Below are the code and all the weights of a small trained network. Each question names an input and a class and asks about switching units off, where a switched-off unit gives its printed mean instead of its output.

import numpy as np


def w(rows, s, z=0):
    codes = np.array(rows[::2]) - 128.0
    scale = np.full(codes.shape[1], s)
    scale[-1] = z or s
    return codes * scale


def f(y):
    return np.maximum(y, 0)


def log_softmax(a):
    a = a - a.max(-1, keepdims=True)
    return a - np.log(np.exp(a).sum(-1, keepdims=True))


def net(x, mask):
    res = np.array(x, float).reshape(1, 8) / 4 @ E
    y = f(res @ A[0][:, :-1].T + A[0][:, -1])
    res = res + np.where(mask, y, B[0][:, -1]) @ B[0][:, :-1]
    return log_softmax(res[-1] @ U[:, :-1].T + U[:, -1])


A, B = {}, {}
E = w([
[240,149,255,87,77,86,72],'x0',
[69,122,241,69,60,157,237],'x1',
[144,93,177,143,175,210,48],'x2',
[100,72,132,79,220,160,135],'x3',
[164,85,68,156,19,153,127],'x4',
[72,132,104,171,151,185,28],'x5',
[98,90,107,33,165,101,191],'x6',
[139,190,152,116,118,50,96],'x7',
],0.0093)
A[0] = w([
[128,150,155,126,72,67,215,82],'n0',
[131,154,94,164,197,65,107,112],'n1',
[121,153,84,194,202,48,102,172],'n2',
[146,129,185,190,145,117,156,82],'n3',
[78,131,190,82,181,123,122,134],'n4',
[175,106,40,142,77,96,134,189],'n5',
[159,154,131,108,103,54,165,165],'n6',
[88,157,179,186,168,138,125,193],'n7',
[208,116,198,151,85,83,87,142],'n8',
[51,159,108,164,133,174,177,196],'n9',
[248,157,224,97,59,147,93,85],'n10',
[135,91,164,22,240,77,155,168],'n11',
[122,128,66,124,79,177,182,128],'n12',
[117,162,103,146,102,104,158,169],'n13',
[181,182,133,146,177,201,47,104],'n14',
[125,64,100,160,232,117,25,253],'n15',
[66,81,141,150,146,160,84,99],'n16',
[95,112,93,107,182,157,211,129],'n17',
],0.012,0.0047)
B[0] = w([
[70,82,80,137,104,125,123,199],'n0',
[196,109,139,181,164,174,110,184],'n1',
[188,108,80,176,130,189,52,207],'n2',
[115,112,143,112,90,107,140,149],'n3',
[61,215,139,101,120,40,104,191],'n4',
[70,181,133,123,65,47,133,207],'n5',
[1,171,93,151,109,103,150,191],'n6',
[145,95,110,59,64,106,74,173],'n7',
[177,175,177,75,131,113,125,220],'n8',
[155,73,162,127,91,91,72,189],'n9',
[168,136,209,68,174,144,97,242],'n10',
[59,152,88,12,187,109,145,231],'n11',
[111,96,200,177,80,120,145,181],'n12',
[111,108,127,144,74,103,112,167],'n13',
[142,54,91,157,101,90,47,208],'n14',
[152,97,2,115,128,95,149,253],'n15',
[80,176,95,116,120,131,122,173],'n16',
[171,104,184,88,157,111,120,194],'n17',
],0.01,0.018)
U = w([
[117,50,221,149,88,178,217,123],'0',
[75,180,137,29,109,83,130,218],'1',
[125,116,52,104,233,151,197,4],'2',
[195,211,192,137,118,155,86,141],'3',
[161,146,138,163,148,238,203,3],'4',
[60,128,62,204,53,119,105,190],'5',
[255,65,111,127,159,159,75,125],'6',
],0.0084,0.004)

Each question gives the input, the list of numbers given to net, and the class t.
The units are the neurons (one row each of A and B). Each row of codes is followed by its name. A weight is (code - 128) times the scale printed after its matrix; where a second scale follows, it is the last column's (A, B and U).
mask holds one flag per neuron, in row order. A switched-off neuron (its flag False) gives its mean, the last column of its row in B, instead of its output. The means were averaged over made-up inputs and are rounded, as every weight is.
A unit's drop is (log p(t) with every unit on - log p(t) with that unit switched off) / (log p(t) with every unit on - log p(t) with every unit switched off).
The circuit of an input: a set's keep is (log p(t) with only the set's units on - log p(t) with every unit switched off) / (log p(t) with every unit on - log p(t) with every unit switched off). Starting from the 12 units with the biggest drops (on a tie, the unit counted first), units are removed one at a time, each time the one whose removal leaves the highest keep (on an exact tie, the one counted first), for as long as the keep stays at least 0.8.
circuit, biggest first: the units of the circuit, biggest drop first
most important unit: the unit with the biggest drop
top k neurons: the k neurons with the biggest drops, biggest first
drop of u: that unit's drop, to one decimal
input [-7,3,4,-8,2,-5,-1,0], class 0: most important unit -> n15
input [-2,-8,1,-5,-5,-6,-1,7], class 6: top 2 neurons -> (n1 n2)
input [4,6,1,7,8,-5,1,-2], class 0: circuit, biggest first -> (n5 n15)
input [1,2,6,2,2,-4,-5,5], class 3: circuit, biggest first -> (n15 n11)
input [-2,3,0,-4,2,-8,-5,-8], class 0: circuit, biggest first -> (n15 n12)
input [-3,-4,6,4,0,5,5,-6], class 2: top 4 neurons -> (n15 n16 n10 n8)
input [3,4,2,-1,3,1,-8,-8], class 3: top 2 neurons -> (n15 n2)
input [0,-1,-1,-6,7,5,3,6], class 5: top 4 neurons -> (n11 n10 n17 n4)
input [-6,0,1,-7,6,-4,8,-3], class 5: top 2 neurons -> (n5 n10)
input [3,-4,-5,-1,-1,-3,-7,-7], class 3: circuit, biggest first -> (n11 n15)
input [3,-4,-2,-3,1,-4,-4,-4], class 3: top 2 neurons -> (n11 n15)
input [-6,8,-8,1,4,2,5,1], class 0: top 3 neurons -> (n17 n12 n15)
input [5,3,8,-8,-6,7,-8,2], class 6: top 4 neurons -> (n14 n7 n5 n6)
input [8,-4,-5,-4,-3,-6,-7,6], class 3: circuit, biggest first -> (n10)
input [6,5,2,5,7,8,1,-7], class 6: top 3 neurons -> (n11 n5 n6)
input [-8,6,-1,-4,-5,-1,-6,1], class 0: top 2 neurons -> (n15 n11)
input [-2,2,-1,-5,8,-7,1,5], class 5: top 2 neurons -> (n0 n11)
input [6,-2,-3,-1,-2,8,-3,-1], class 6: drop of n7 -> 0.0
input [-2,8,-7,-7,-1,-1,4,4], class 5: drop of n0 -> 0.1
input [0,-3,-4,-4,-1,7,6,4], class 5: most important unit -> n10
input [1,-5,-4,-6,-3,2,-7,-7], class 6: drop of n2 -> 0.3
